Here is a tiny trained network, its code and every weight. The questions are about switching its units off for an input and a target symbol, where a switched-off unit gives its printed mean instead of its output.

import numpy as np


def w(rows, s, z=0):
    codes = np.array(rows[::2]) - 128.0
    scale = np.full(codes.shape[1], s)
    scale[-1] = z or s
    return codes * scale


def norm(h):
    return h / np.sqrt((h * h).mean(-1, keepdims=True) + 1e-5)


def f(y):
    return y / 2 * (1 + np.tanh(0.7978845608 * (y + 0.044715 * y**3)))


def softmax(a):
    e = np.exp(a - a.max(-1, keepdims=True))
    return e / e.sum(-1, keepdims=True)


def log_softmax(a):
    a = a - a.max(-1, keepdims=True)
    return a - np.log(np.exp(a).sum(-1, keepdims=True))


def net(x, mask):
    ids = ['αβγεζλτψω'.index(c) for c in x.split()]
    T = len(ids)
    res = E[ids] + P[:T]
    u = 0
    for l in range(2):
        r = norm(res)
        for j in range(2):
            rows = slice(2 * j, 2 * j + 2)
            q, k, v = (r @ M[l][rows].T for M in (Q, K, V))
            z = softmax(np.where(np.tri(T) > 0, q @ k.T / 2**0.5, -1e9)) @ v
            o = O[l][rows]
            res = res + np.where(mask[u + j], z, o[:, -1]) @ o[:, :-1]
        u += 2
        y = f(norm(res) @ A[l][:, :-1].T + A[l][:, -1])
        res = res + np.where(mask[u : u + 4], y, B[l][:, -1]) @ B[l][:, :-1]
        u += 4
    return log_softmax(norm(res)[-1] @ U[:, :-1].T + U[:, -1])


Q, K, V, O, A, B = {}, {}, {}, {}, {}, {}
E = w([
[141,138,40,126],'α',
[121,198,70,123],'β',
[164,142,26,115],'γ',
[142,96,10,59],'ε',
[118,187,94,92],'ζ',
[105,144,90,36],'λ',
[225,93,32,214],'τ',
[50,6,92,103],'ψ',
[127,92,187,237],'ω',
],0.011)
P = w([
[169,81,163,87],'0',
[236,100,209,83],'1',
[197,92,179,135],'2',
[146,117,98,194],'3',
[105,135,40,222],'4',
[77,149,1,227],'5',
],0.0062)
Q[0] = w([
[69,181,179,34],'L0H1',
[1,137,97,134],'L0H1',
[178,178,155,90],'L0H2',
[89,63,188,43],'L0H2',
],0.0082)
K[0] = w([
[179,125,160,26],'L0H1',
[157,147,111,120],'L0H1',
[64,127,45,68],'L0H2',
[151,254,63,65],'L0H2',
],0.0084)
V[0] = w([
[145,151,146,76],'L0H1',
[218,132,255,82],'L0H1',
[75,161,84,85],'L0H2',
[129,100,181,132],'L0H2',
],0.0075)
O[0] = w([
[197,162,128,102,127],'L0H1',
[21,89,2,179,6],'L0H1',
[149,105,154,111,75],'L0H2',
[204,131,92,173,61],'L0H2',
],0.0066,0.0026)
A[0] = w([
[151,7,130,142,183],'L0N1',
[165,180,103,216,253],'L0N2',
[66,77,175,156,152],'L0N3',
[208,156,115,142,25],'L0N4',
],0.011,0.0031)
B[0] = w([
[70,131,215,75,185],'L0N1',
[121,63,71,79,255],'L0N2',
[46,234,101,3,135],'L0N3',
[158,195,218,94,181],'L0N4',
],0.0069,0.0079)
Q[1] = w([
[149,49,154,95],'L1H1',
[68,46,11,94],'L1H1',
[119,158,106,38],'L1H2',
[1,197,209,193],'L1H2',
],0.0061)
K[1] = w([
[89,172,220,160],'L1H1',
[101,152,168,254],'L1H1',
[162,83,62,115],'L1H2',
[56,164,158,87],'L1H2',
],0.012)
V[1] = w([
[30,139,179,159],'L1H1',
[200,149,93,191],'L1H1',
[195,169,182,152],'L1H2',
[216,73,144,246],'L1H2',
],0.012)
O[1] = w([
[70,179,50,55,2],'L1H1',
[176,171,224,254,80],'L1H1',
[31,166,112,81,120],'L1H2',
[41,99,209,111,74],'L1H2',
],0.0085,0.0075)
A[1] = w([
[1,179,108,104,159],'L1N1',
[110,148,115,66,75],'L1N2',
[137,122,13,165,206],'L1N3',
[75,38,160,218,251],'L1N4',
],0.0087,0.0015)
B[1] = w([
[212,109,80,147,139],'L1N1',
[179,110,180,68,143],'L1N2',
[120,137,50,90,254],'L1N3',
[167,2,30,67,228],'L1N4',
],0.0081,0.0034)
U = w([
[164,112,128,47,255],'α',
[155,120,89,128,147],'β',
[150,150,89,192,70],'γ',
[7,154,35,115,157],'ε',
[129,167,174,164,64],'ζ',
[68,164,179,98,64],'λ',
[75,36,152,156,106],'τ',
[109,222,158,93,100],'ψ',
[91,127,125,7,49],'ω',
],0.013,0.0062)

Each question gives the input, a string of symbols that net reads in full, and the target symbol t.
The units are the heads (2 rows each of Q, K, V and O) and the neurons (one row each of A and B). Each row of codes is followed by its name. A weight is (code - 128) times the scale printed after its matrix; where a second scale follows, it is the last column's (O, A, B and U).
mask holds one flag per unit, layer by layer, with each layer's heads first. A switched-off unit (its flag False) gives its mean, the last column of its rows in O or B, instead of its output. The means were averaged over made-up inputs and are rounded, as every weight is.
A unit's drop is (log p(t) with every unit on - log p(t) with that unit switched off) / (log p(t) with every unit on - log p(t) with every unit switched off).
The circuit of an input: a set's keep is (log p(t) with only the set's units on - log p(t) with every unit switched off) / (log p(t) with every unit on - log p(t) with every unit switched off). Starting from all 12 units, units are removed one at a time, each time the one whose removal leaves the highest keep (on an exact tie, the one counted first), for as long as the keep stays at least 0.8.
units of the circuit, in order: the units of the circuit, biggest drop first
unit that matters most: the unit with the biggest drop
k most important neurons: the k neurons with the biggest drops, biggest first
k most important neurons of layer l: the k neurons of layer l with the biggest drops, biggest first
which heads matter: for each layer, one digit per head in row order, 1 if its drop is at least 0.15 and else 0, layers parted by /
input ε ε γ β λ, target β: which heads matter => 00 / 11
input ω β β β β, target γ: unit that matters most => L0H2
input τ ω γ, target ε: units of the circuit, in order => (L0H1 L1H1)
input ζ ω γ ζ ε β, target γ: units of the circuit, in order => (L1H1 L0H2)
input β ε τ, target τ: which heads matter => 00 / 01
input β β ζ, target γ: units of the circuit, in order => (L0H1 L0N1 L1H1 L1H2)
input τ ψ λ ε β ω, target ε: 2 most important neurons => (L0N2 L0N3)
input β ε ω β, target ε: which heads matter => 00 / 10
input ε ε ψ ε α ω, target α: which heads matter => 10 / 00
input ω ω ζ γ, target ε: units of the circuit, in order => (L1H1 L0H1)
input τ γ γ, target τ: units of the circuit, in order => (L1H1 L1H2)
input ζ β α γ λ λ, target β: units of the circuit, in order => (L0N1 L1H1)
input ε ω ζ ω ψ, target ε: which heads matter => 10 / 10
input λ ω τ, target ε: 2 most important neurons => (L0N1 L0N2)
input ζ β τ α, target τ: units of the circuit, in order => (L1H2)
input β β ψ ω ω, target ε: which heads matter => 00 / 10
input ζ τ τ ε λ, target τ: units of the circuit, in order => (L1H2 L1H1)
input ζ β ε γ τ ζ, target τ: 2 most important neurons => (L0N3 L0N2)
input τ γ ψ α α ω, target α: 2 most important neurons => (L0N2 L0N4)
input γ τ β, target τ: most important neuron => (L0N3)
input β ε α λ ψ, target ω: 2 most important neurons of layer 0 => (L0N1 L0N3)
